In the rows, 128 means zero.
Each row of numbers belongs to one of the things below and depends on some of the facts about them. Some rows are named. Which thing is each other row?

Some things and their rows:
novavum: [ 92 110 135 171 110 180 153 112 138 164 132 130 150 108  95 144 161 124
 133  80 128 124 176 154 150 157 102 132  68  74 126 152 111 142 185 177
 131]
bulus: [ 70  94 131 135  88 180 154  77 174 139 131 160 132 147 124 118 146  97
 169  75 133 127 134 143 100 150 109 104 143  91 128 160  95 147 162 114
 139]
zumok: [119  99 163 161  88 165 147  81 176 183 122 140 117 117 148 153 161  80
 178  79 148 136 115 162  60 162 108 116 144  75 121 136  86 197 156 119
 157]
midragos: [125  95 182 148  82 152 168  87 178 110 121 149 134 134 106 128 161 124
 145  56 142  94 146 152 112 166 107 108 129 106 127 148 130 152 143 154
 123]
skelomim: [ 94  73 123 160 110 155 158 115 176 179 126 144 132 130 118 158 142 145
 150  83 139 144 153 143 117 157 109 147 122  94 105 139  57 105 209 146
 130]
risaro: [149  57 158 193 148 133 120 115 141 188 126 120 145 121 102 177 191 139
 155 113 139 113 153 160 108 179  92 147  80  91  94 150  67 147 167 177
 118]
fleler: [ 91  97 148 147 107 168 123  73 163 151 140 148 151 151 122 121 163  97
 134  95 141 123 127 140  88 145 119 119 124  92 124 140  99 155 143 134
 139]
panu: [ 97  80 136 165 102 151 159 126 178 163 132 152 135 134 106 135 162 176
 113  73 155 154 156 129 110 159 106 146 133  98 102 123  61  91 197 135
 140]
drustar: [128  94 162 166  91 165 141  79 166 149 117 132 104 116 115 144 183  98
 198  65 146 107 136 180  93 181 107  94 115  89 125 160 118 189 163 142
 138]
poklas: [120  90 157 159 119 168 107  72 161 153 126 154 150 153 120 113 172 103
 132  91 149 127 118 153  79 155 121 109 122  83 121 130 101 162 135 135
 150]
vobruk: [ 88  89 135 161 107 168 135  77 176 153 132 131 162 161  88 104 159 102
 117  78 117 116  96 144  90 130 135 126 129  96 144 139  95 155 152 131
 145]
pletur: [ 88 110 154 147  80 177 151  85 159 129 128 138 128 109  96 137 160 106
 144  63 118 107 175 131 121 153 113 113  97  91 134 167 124 178 171 141
 133]
boklu: [ 81  99 148 140  88 167 153  82 184 147 137 147 136 140 127 126 154 100
 138  79 135 126 131 135  91 155 119 120 143 101 127 148 101 158 160 122
 138]
zovirek: [112  69 143 172 107 140 165 131 159 156 130 136 128 115  99 165 165 155
 157  77 137 119 172 143 133 166  95 144  97 106 100 149  77 120 192 152
 115]
stisos: [ 67 126 149 133 118 156 133  35 170 166 163 114 176 155 140 148 132 102
 124  88 135  95 140 130  88 126 123 145 110  95 133 160  98 147 144 182
 104]
ziza: [ 72  89 132 148  86 177 156  85 175 132 130 151 137 152 102 109 153 105
 145  68 126 125 114 147 108 134 127 117 147 104 132 145  98 148 165 102
 148]
nirin: [ 96 104 135 172 113 173 158 115 138 160 135 132 152 109  99 146 167 123
 133  86 128 119 170 156 141 161  96 133  76  83 122 150 105 143 175 172
 126]
skefupim: [ 84  98 134 173 131 134 156  99 126 147 165 129 172 138 100 173 158 177
 150  86 139  95 168 146 145 124  85 165  89  98  96 148  63 100 167 181
  90]
drasin: [ 91 109 135 171 108 183 155 106 138 162 129 133 149 108  96 143 161 123
 131  81 129 121 176 150 147 158  98 133  69  76 122 149 113 141 183 174
 129]

There are 4 kinds of fact about the things: χ, ξ, Φ, Λ.
χ e <- baski,boskes,breza,depe,fleler,gogritren,koter,magros,popustir,regasan,remu,riflu,rodril,skotun,sotre,stebi,stebrak,stekitrek,traral,truskem,vobruk
χ c <- besku,branum,drustar,dusaska,faski,filen,kazok,klomal,klopudror,nebon,platon,roguk,skono,sodrotas,suples,teba,vagripe,vebra,vofol,voklun,zumok
χ a <- bifar,boklu,branu,brosan,bulus,dege,destulu,dregror,dremo,drotras,fizok,fonu,fugrom,grabri,grefeste,kliflafluk,klutrer,kozor,mamum,meklo,midragos,moril,mutrel,naski,nifle,panu,pebruplum,pletur,plidek,sili,sizo,skelomim,skenim,skimaflal,skitra,stuflon,suvam,testima,tiflom,tigri,toda,trabom,trefon,tremu,troplen,troskodra,trudakim,tudrudak,vazar,vefla,ziza,zovirek
χ b <- biton,boklur,bradretor,diru,dripli,dunik,duzom,fasi,febran,fepla,fledro,gosifles,gutetrur,kadus,klisa,mavar,mono,nobuk,pebres,ploga,pupan,ratos,rekilo,sibrom,skasken,skefupim,stisos,vuzan
χ d <- drisam,fluplum,klari,klustal,limu,listam,plafa,poklas,risaro,skader,skoplil,stamuk,staplur,suga,suklom,zeplefil,zopibre,zuvi
{baski,bifar,boskes,bradretor,depe,destulu,dripli,drisam,drotras,dunik,dusaska,duzom,fasi,fepla,filen,fizok,fledro,gogritren,gosifles,grabri,kazok,kliflafluk,klisa,klomal,klustal,koter,kozor,listam,mono,mutrel,naski,panu,pebres,pebruplum,platon,ploga,regasan,riflu,risaro,sibrom,sili,skasken,skefupim,skelomim,skono,skoplil,skotun,sodrotas,sotre,stamuk,staplur,stebi,stekitrek,suga,suklom,suples,teba,testima,toda,trabom,troskodra,trudakim,vazar,vebra,vofol,voklun,vuzan,zovirek} ξ 132
{besku,biton,boklu,boklur,branu,branum,breza,brosan,bulus,dege,diru,dregror,dremo,drustar,faski,febran,fleler,fluplum,fonu,fugrom,grefeste,gutetrur,kadus,klari,klopudror,klutrer,limu,magros,mamum,mavar,meklo,midragos,moril,nebon,nifle,nobuk,plafa,pletur,plidek,poklas,popustir,pupan,ratos,rekilo,remu,rodril,roguk,sizo,skader,skenim,skimaflal,skitra,stebrak,stisos,stuflon,suvam,tiflom,tigri,traral,trefon,tremu,troplen,truskem,tudrudak,vagripe,vefla,vobruk,zeplefil,ziza,zopibre,zumok,zuvi} ξ 425
biton Φ: meklo
breza Φ: suklom
bulus Φ: bifar
dege Φ: dremo
depe Φ: skader
dunik Φ: suvam
dusaska Φ: fluplum
fasi Φ: nifle
filen Φ: skitra,naski,sodrotas
fonu Φ: trabom
gutetrur Φ: gosifles
klari Φ: meklo
klisa Φ: bulus,bifar
klomal Φ: bradretor
klopudror Φ: stamuk,traral
koter Φ: drustar
limu Φ: vazar
mavar Φ: skono
naski Φ: skitra
nebon Φ: stisos
panu Φ: dripli
pebruplum Φ: remu
plafa Φ: rekilo
platon Φ: roguk
ploga Φ: skoplil
ratos Φ: kozor
rekilo Φ: plafa
remu Φ: pebruplum
riflu Φ: roguk
sili Φ: skasken
skenim Φ: klutrer
skitra Φ: sodrotas
stebrak Φ: regasan
suples Φ: pupan
suvam Φ: drotras
tiflom Φ: risaro
trabom Φ: fonu
troskodra Φ: dusaska
trudakim Φ: pebres
tudrudak Φ: faski,zeplefil
vazar Φ: mono
vebra Φ: zumok
vefla Φ: stebi
vobruk Φ: risaro
voklun Φ: sizo
vuzan Φ: nobuk
ziza Φ: skono
besim Λ nufam
boskes Λ dusaska,panu,truskem
bradretor Λ gogritren,suga,skotun
branu Λ truskem
brosan Λ mavar,zupevi,baski,brali,faski
brugom Λ roguk
dege Λ suklom,remu,zeplefil
drasin Λ limu,flamar,branum
dregror Λ vagripe,stisos
dremo Λ traral
drisam Λ vefla,ziza,bulus,tibri,remu
droskelus Λ vazar,dusaska,zuvi
drustar Λ deskul,bulus,panu
fludrum Λ depe,tibri
fugrom Λ limu,stisos
gobor Λ platon
grefeste Λ mutrol,boklu
guklagron Λ vagripe
gutetrur Λ destulu,koter
kadus Λ stuflon,mavar,plidek
kazok Λ ziza,platon,fasi
kisti Λ zupevi,breza,sodrotas
klari Λ stuflon,zumok,fledro,suples,tigri,klisa
klopudror Λ ratos,suga,fepla
klustal Λ truskem,poklas
klutrer Λ stebrak,diru,plidek,bebiflos,fizok
kozor Λ mono,fledro,mamum,baski,drotras,lareplor
kufon Λ stebrak,mamum
midragos Λ vuzan,truskem,tuflo,fizok,fepla
moril Λ baski,sodrotas,fasesun
nebon Λ vefla,stebi
neplok Λ stuflon,zumok,tudrudak
nirin Λ plifem,bulus,ratos,roguk,flamar,branum
novavum Λ limu,testima,roguk,pebres
plafa Λ brugodrir
pletur Λ limu,testima,breza,suples,skelomim
pliklostul Λ stuflon,mutrel,lareplor
ploga Λ plifem,nobuk,stebi,pebres,bebiflos,listam
popustir Λ grabri,sotre,bifar
pupan Λ bebiflos,febran
riflu Λ plifem,klomal
risaro Λ sibrom
rodril Λ zumok,mono,staplur,remu
sizo Λ skelomim,kliflafluk
skefupim Λ gropar,remu
skenim Λ limu,mono,truskem,zuvi,tigri,febran
skoplil Λ fasesun
stamuk Λ suples,flamar,plinim,traral,nobuk,klisa
stekitrek Λ troskodra,diru,poklas,klomal
tiflom Λ gosifles,mono
toda Λ limu,naski,suga,bifar,suvam
trefon Λ stuflon,sibrom,bebiflos
tremu Λ mutrol,suklom,boklur,klomal
tuflok Λ sodrotas,fizok,lareplor
vebra Λ traral,magros
vofol Λ stisokir,skitra
voklun Λ vazar,plifem,demasil,skotun,sodrotas,faski,plidi
zovirek Λ gropar,gikek,sotre
zustelir Λ troplen

Name these rows:
No name comes twice in this set of rows, the named rows included.
[ 77  89 135 149  85 170 156  87 183 142 132 140 139 149 100 111 153 104
 139  67 124 123 113 140 103 137 131 118 146 106 138 149  99 152 168 109
 145] | vefla
[101  96 165 140  90 163 158  78 167 139 130 136 127 120 117 152 155 100
 166  77 119  97 162 146 104 171 100 116 113  96 124 181 114 178 159 147
 120] | sizo
[ 52 119 138 139  97 170 158  64 136 125 162 153 196 149 119 128 127 125
 127  69 132 109 112 145 112  90 117 152 136  82 122 119  74 146 128 126
 122] | mavar
[124  79 172 175 121 149 119  97 129 125 144 130 158 122  82 117 214 132
 104  95 123 108 134 159  99 153 116 130 106 101 105 128 107 204 121 116
 143] | klari
[122 105 170 179  72 176 169 102 151 148 114 144 124 102  79 124 177 122
 158  51 129 116 129 160  91 142 105 109 116  64 133 130 104 201 152 114
 166] | klopudror
[122  81 142 174 113 147 128 115 172 197 129 143 103 119 151 164 187 147
 160  86 179 167 160 163  87 192 104 136 119  88  84 121  63 132 210 139
 148] | skono
[138 100 184 143  74 156 175  83 185 103 112 157 133 139 107 130 148 135
 139  46 149  89 148 166 112 171 111 108 136 104 128 141 135 145 143 165
 119] | branu
[108  79 149 156 114 136 145 110 191 192 131 127 125 129 146 172 159 140
 128  98 153 142 169 129  98 182 107 154 117 108  94 144  69 110 205 164
 119] | drotras
[130  92 174 188  85 156 153 101 172 154 124 108 118 113  75 121 204 118
 127  61 128 106 122 159  87 153 128 117 117  99 135 138 119 204 162 123
 161] | nebon
[ 91  69 113 160 110 157 156 116 172 174 125 153 131 144 117 149 140 137
 170  80 145 146 147 148 120 157 103 132 130  93 105 150  55  98 206 140
 131] | trabom
[135  70 140 179 146 161 119 103 128 188 120 140 139 117  97 178 174 141
 180 104 131 124 175 160 105 174  73 133  72  62  96 162  63 143 169 174
 131] | stamuk
[ 70  97 125 175 126 151 178 101 119 152 162 133 175 137  64 155 155 197
 141  77 122  96 158 140 132 108  71 159  94  81 114 156  49  97 157 173
 110] | ploga
[ 82  88 131 155 101 175 123  82 150 128 134 162 161 149 108 104 155  96
 144  77 138 128 117 148 112 124 133 115 125  90 124 123  92 150 150 105
 140] | breza
[161  70 164 176 112 148 164 111 146 149 105 168 163 126 100 173 131 168
 149  63 150 105 149 176 131 157  96 143 104  78  99 116  74 111 168 192
 115] | boskes

Now the same things, written a new way:
Some rows with their names:
stebrak: [118 145 123 125 130 140 113 107  87 131 115 125 145 126 151 133 119 100
 119 112 139 113 143  95 146 115 143 138 151 112 124 130 123 153  73 114
 142 107 119 152 122 130 173  92 111 149 161 123 122  59 154 134 114 134]
risaro: [190 144 121 136 169 113 173 143  93 143 157 142 102 178  68 122 120 152
 130 112 135 173 119 124  99 121 168 113 131 108 124 176 112 141 175 111
 121 165 154  98 132 135 167 110 110 130 106  80 125 136 115 141 110 133]
vobruk: [144 141 135 117 142 139 107 120  76 130 124 134 138 140 143 131 108 107
 125 121 137 128 149  91 131 110 122 130 157 113 139 125 130 166  72 111
 139 123 122 149 130 128 168 108  91 146 165 100 126  59 162 148 117 133]
vagripe: [178 150 119 112 135 122 134  86  81 134 124 123  83 105 175 117 115  97
 118 111 157  90 136 123 116 132 139 139 119 117  89 118 139 154  85 120
 161 120 150 149 123 125 143  87 121 148 124 122 134 111  71 121 140 122]
dregror: [107 164 127 129 151 134 114 143  78 120 122 128 130 127 174 133 108 107
 111 124 139 128 153 108 110 147 123 138 121 125 124  98 138 163 113 115
 148 118 130 152 121 131 130 110  67 128 131 121 128 127 128 131 108 135]
gogritren: [108 147 115 147 134 115 143 119 122 137 137 121 165 146 100 127 128 117
 131 119 132 153 130 126 146 111 167 116 134 111  99 160 100 131 172 123
 128 139 127 132 125 141 144 106 176 145 122 110 114 114 157 128 110 141]
staplur: [160 140 119 152 135 110 165  74 102 141 145 129 121 152  84 124 136 129
 129 110 135 134 113 130 127 116 181 117 136 105 101 191 106 127 154 120
 128 144 142 115 122 137 158  93 167 145 107 107 124 114 122 128 106 132]
febran: [150 140 103  98 138 143 131 172 104 142 117 124 134 124 139 127 115 115
 123 100 144 127 140  99 154 117 155 136 160 107 127 129 118 136  63 112
 134 114 129 140 128 129 201  87 117 152 176 120 119  47 140 123 131 134]
klari: [173 141 127 131 146 135 131 102  61 127 128 141 100 147 132 135 121 129
 113 108 139 114 132  95 111 155 143 131 157 107 153 161 140 140  53 107
 128 124 137 124 119 128 171  92  62 141 138 116 142  73 120 126  90 129]
fleler: [119 150 118 120 145 142 124 152  89 133 118 129 133 134 148 133 114 117
 115 109 138 131 145  98 131 124 146 138 148 114 135 124 123 150  85 111
 139 111 125 142 122 130 179  95  83 139 158 119 121  79 148 135 113 136]
boklu: [ 99 159 129 131 135 134 114  94  88 129 115 118 133 115 177 128 113  86
 113 116 147 106 150 111 132 111 134 144 117 124  96 100 127 170 112 119
 163 105 124 166 121 129 145  96 110 142 137 123 120 111 125 140 129 132]
voklun: [178 149 120 141 132  92 140  99  97 122 150 127 115 129 128 120 127 119
 134 139 136 135 128 148 108 170 137 103 116 114  90 155 134 123 162 129
 128 167 155 126 124 140  75 121 166 139  80 110 141 158  92 101 101 128]
boskes: [117 151 114 147 148 115 142 165 113 128 143 130 162 159  97 133 125 137
 129 126 124 175 133 124 127 144 157 110 136 112 124 157 110 124 173 119
 113 152 132 120 125 143 131 119 135 132 116 107 120 130 159 119  89 143]
kisti: [135 137  97 150 125 124 114 161 100  90 101 136 115 151 102 139 140 156
 126 113 162 126 140 144 126 103 130 142 166 113 133 115 136 141 134 124
 112 134 136 128 121 141  95 142  79 111 112 110 112 108 110 114 107 134]
tudrudak: [117 150 144 129 131 129  91  60  78 124 120 122 138 119 176 127 108  73
 121 129 147 102 155 104 134 102 109 135 127 122 100 105 134 181  95 120
 161 115 119 174 127 128 131 109 118 151 143 108 128  93 138 150 129 130]
fludrum: [136 137  97 150 125 125 115 161  99  90 101 136 115 151 102 139 140 157
 127 114 161 126 140 144 126 103 129 143 166 113 132 114 136 142 133 124
 112 134 135 128 122 141  95 143  79 110 111 111 112 107 110 114 106 135]
mutrol: [127 132  98 151 111 124 115 116 108  97  95 127 117 138 105 134 144 137
 129 106 169 105 137 147 146  70 139 148 163 112 108 117 125 148 132 128
 126 123 131 140 122 139 109 130 118 122 118 113 105  96 107 122 125 132]
poklas: [167 142 122 126 140 137 148  83  72 140 123 133  94 135 131 127 123 119
 114  95 146 101 125  99 123 115 165 142 148 107 126 156 125 150  67 110
 146 109 139 130 121 124 199  75  93 145 145 118 127  69 110 138 118 127]
suklom: [160 143 115 147 145 112 176  96 107 146 145 129 113 156  80 122 134 135
 126 103 140 141 113 131 123 111 190 120 130 106  98 186 102 129 168 119
 131 143 146 110 123 136 170  89 159 141 107 104 119 126 113 131 114 133]

Rows to name:
No name comes twice in this set of rows, the named rows included.
[150 145  94 119 156 117 159 228 129 140 144 129 152 157  86 126 121 151
 134 114 131 188 130 127 135 146 169 108 146 107 126 158 106 109 163 117
 105 159 142 108 130 143 158 114 143 136 131 103 117 118 145 108 107 143] | bradretor
[111 144 121 151 126 112 131 100 117 130 137 122 171 144 103 129 131 110
 133 126 128 147 131 124 149 117 159 111 140 109 101 166 104 130 160 124
 125 142 123 136 125 141 131 110 184 148 122 111 119 107 165 125 102 140] | depe
[148 136 108 102 130 140 119 149  99 136 117 124 142 121 142 128 117 110
 126 107 142 121 141  96 158 124 147 131 166 105 129 135 122 135  50 114
 132 116 125 144 127 130 187  90 125 157 177 123 123  37 149 120 124 134] | ratos
[ 65 149 127 135 119 112 139  88 121 142 123 135 139 143 101 133 130 133
 139 125 116 146 150 132 149 118 136  99 135 105 121 181 101 134 164 131
 124 147 123 132 113 144 133 117 200 153 119 112 116 106 156 132 120 142] | koter
[191 134 137 122 138 135 129  54  62 138 128 137  96 140 128 125 118 106
 123 106 146 101 130  93 123 100 143 134 155 107 128 156 130 165  56 110
 145 120 135 136 128 122 190  87  99 153 152 100 133  52 120 151 123 124] | limu
[155 144 102  98 151 143 130 216  95 134 122 133 132 137 136 132 111 135
 122 107 137 148 143  96 136 149 144 130 163 108 152 126 128 130  63 109
 121 126 135 128 128 131 187 100  77 141 169 117 125  60 143 115 112 137] | kadus
[149 137 110 103 137 139 115 171  97 132 118 128 139 128 144 132 113 119
 124 110 141 129 146  95 149 141 137 125 170 106 143 138 128 130  47 111
 123 123 126 140 126 132 178  97 106 152 172 119 129  46 151 116 113 136] | biton
[176 152 115 107 143 124 145 105  86 140 124 122  75 107 170 115 113 100
 116 103 161  95 136 126 116 124 149 143 113 118  85 114 135 157  99 119
 165 117 153 147 124 124 157  83 118 146 125 119 129 122  63 125 151 122] | zumok
[101 164 124 123 153 136 126 141  89 131 118 122 122 124 174 129 108 104
 110 113 148 124 152 112 115 122 137 144 114 125 108  95 128 169 125 115
 159 109 131 154 121 130 150  98  83 132 135 119 119 130 121 140 128 135] | nifle
[184 156 113 106 156 124 144 150  77 133 129 130  74 119 168 120 109 120
 114 110 154 115 138 123  97 157 139 137 116 120 109 111 145 151 100 115
 152 130 158 134 123 126 145  95  77 134 119 117 135 134  65 116 131 125] | drustar
[145 140 100 124 139 115 147 188 131 139 141 125 157 147  92 125 125 139
 137 119 130 170 131 128 146 136 164 105 151 105 117 164 104 111 150 121
 109 154 136 118 129 143 150 111 170 144 134 107 118 101 155 110 108 141] | duzom
[171 149 117 136 135  94 151 100 107 132 147 123 106 126 128 116 126 119
 132 129 143 132 127 152 111 148 149 109 111 115  76 153 125 128 174 129
 138 159 156 127 123 139  95 111 178 141  84 109 133 165  85 109 118 128] | teba

Now the same things, written a new way:
Some things and their rows:
dunik: [133 106 121 135 107 101 133 163 123 150 127 142 132 113 112 138 146 147
 102 154 123 145 125 128  92 131 117 121 141 122 139 103 150 123 147  97]
branum: [160 130 137 103 144 122 121  75 121 115  95 212 108 159 112  98 124 131
 123 129 137 104 153 131 132  87 146  97  94  78 178 138 101 105 131 124]
skimaflal: [147 125 137 110 143 119 146 112 119 115 105 149 131 135 111 109 126 142
 123 148 127 121 147 132 166  90 119 125 128 131 139 131 142 127 121 137]
plidek: [156 118 140 101 140 123 152 107 136 116 106 135 125 139 113 118 117 130
 108 136 134 118 140 133 152  91 131 120 117 135 146 124 140 124 128 141]
plifem: [123 119 116 108 127 116 131 130 131 168 108  75 100 129 138 144 130 112
 150 113 128 110 143 134 109 121 121 124 139 114  90 105 130 125  96 116]
stisokir: [131 132 113 114 137 112 128 128 123 166 111  76 106 113 141 139 131 131
 155 123 116 124 144 128 122 117 117 122 144 121  82 112 143 119  96 116]
gutetrur: [149 116 138 120 159 109 138 111 109 131 116 145 136 134 114 112 135 151
 124 163 116 127 144 135 187 101 113 122 130 128 117 123 145 123 125 129]
gosifles: [145 113 139 115  95 105 131 152 132 143 135 132 126 111 117 135 128 136
 111 129 147 143 114 136  83 128 130 129 144 141 143 111 140 112 143 124]
skotun: [109 116 101 114  87 120 160 152 130 126 109 131 132 114 120 134 129 117
 105 144 139 127 133 120  81 144 115 146 159 139 156 109 168 140 124 107]
bifar: [169 122 141 111  85 102 124 101 121 111 120 168 134 106 129 142 106 130
 120 103 166  99 135 141  89 150 149 136 146 148 122 116 149 114 141  91]
toda: [120 130 111 129 100 103 140 127  99 136 121 160 135 117 114 124 144 127
 109 154 141 143 123 131 102 139 102 144 149 107 140 113 152 121 142  99]
fluplum: [139  93 156  75 154 109 121 118 109 156 152  90 131 127 136 113 130 147
 160 151  98 120 155 107 167 107 134 109 150 143 108 139 107 106 111 170]
lareplor: [137 127 114 107 137 114 137 118 135 167 110  62 103 124 144 151 129 114
 134 114 123 123 131 126 113 113 123 120 140 122  86 107 143 118 104 122]
klomal: [162 132 106 132 110 112 120 125 136 138 116 219 104 127 118 125 135 141
  97 122 134 143 121 133  59 112 151  91 116  88 185 121 136  92 146 102]
stebrak: [133 119 120 100 137 134 170 133 134 111  91 117 134 143 114 118 122 126
 102 151 125 114 142 127 163  95 118 129 141 142 135 121 163 133 110 145]
klopudror: [151 143 118 122 161 115 125  61 101 122  96 220 121 154 111  95 141 138
 113 157 119 128 150 119 150  87 125  98 101  60 163 137 126  99 140 111]
fonu: [149 124 137 108 143 119 146 113 120 114 105 148 128 139 113 109 125 144
 123 149 130 120 149 135 167  93 119 125 127 129 135 129 141 125 125 135]
drustar: [162 157 138 108 144 112 122  66 101 112 105 206 119 158 112  89 126 142
 128 134 135 128 145 128 143  75 135 103 109  79 157 152 115  83 139 141]
stisos: [146 103 158  94 136 114 134 104 124 126 115 136 123 133 113 112 117 134
 140 141 136 105 155 138 159 106 125 131 117 131 145 124 111 133 120 137]

Which thing is each row?
No name comes twice in this set of rows, the named rows included.
[151 113 150 107 149 112 139 113 118 127 115 137 128 133 111 114 127 147
 128 149 127 119 150 136 173  98 121 123 128 134 125 127 132 127 125 140] | rekilo
[132 110 140 105 134 120 146 108 121 117 102 147 132 145 105 113 127 135
 127 155 128 105 164 125 154  97 115 127 113 113 151 124 126 142 128 118] | suvam
[115 132 110 115  82 116 157 166 121 123 118 126 136 112 118 127 128 132
 114 142 139 141 127 123  86 132 110 148 168 147 140 120 174 130 126 123] | regasan
[168 131 105 175 142 115 149 142  90 136 108 249  91 115 116 141 167 143
 112 127 123 151 130 120  66 141 126  90 148  82 166 131 140 127 151 108] | filen
[141  95 156  74 147 111 117 144 115 156 154  87 121 131 138 103 123 147
 153 138 106 127 145 126 169 104 145 112 155 153 110 135 102 106 101 184] | zeplefil
[148 146 102 139 116 105 116 111 106 138 116 222 115 133 115 114 146 140
  97 135 135 153 117 129  70 117 131 101 127  71 168 121 142  87 152  99] | vebra
[166 135 135 104 152 118 124  66 123 117  98 218 109 143 115  97 120 142
 132 131 128 114 157 123 133  84 147  95  95  88 182 140 113 102 130 126] | vagripe
[136  78 152  78 157 114 124 119 115 159 144  95 127 136 139 122 126 132
 137 144 104 108 155 113 162 118 143 105 145 140 113 126 103 116 112 157] | zuvi
[111 120 102 120  85 119 154 182 131 126 114 134 133 112 117 127 131 132
 115 142 138 131 135 131  84 136 116 141 164 146 151 110 165 138 118 110] | sotre
[134 101 119 128 107 105 133 150 129 149 127 144 124 112 117 141 143 135
  99 144 134 140 121 136  91 141 122 127 141 128 148  99 149 125 140 100] | vuzan
[129  85 132 102 107 103 116 181 120 177 169  93 123 116 139 136 147 139
 120 132 116 142 116 122  92 140 142 105 172 145 110 112 126 104 126 146] | staplur
[154 115 144 102 136 127 150 119 141 114 103 132 120 147 112 121 117 129
 105 130 138 112 138 139 146  91 136 121 118 135 144 124 132 125 123 143] | stuflon
[159 107 153 102 144 117 141 118 132 127 116 125 124 137 116 120 123 137
 115 142 130 120 140 138 158  95 134 120 123 140 133 123 125 125 126 144] | diru
[142 147 125 125  95 103 148 124 110 131 127 137 140 114 117 131 136 127
  96 138 144 161 104 125  91 119 111 136 152 123 128 122 168 100 155 124] | kozor

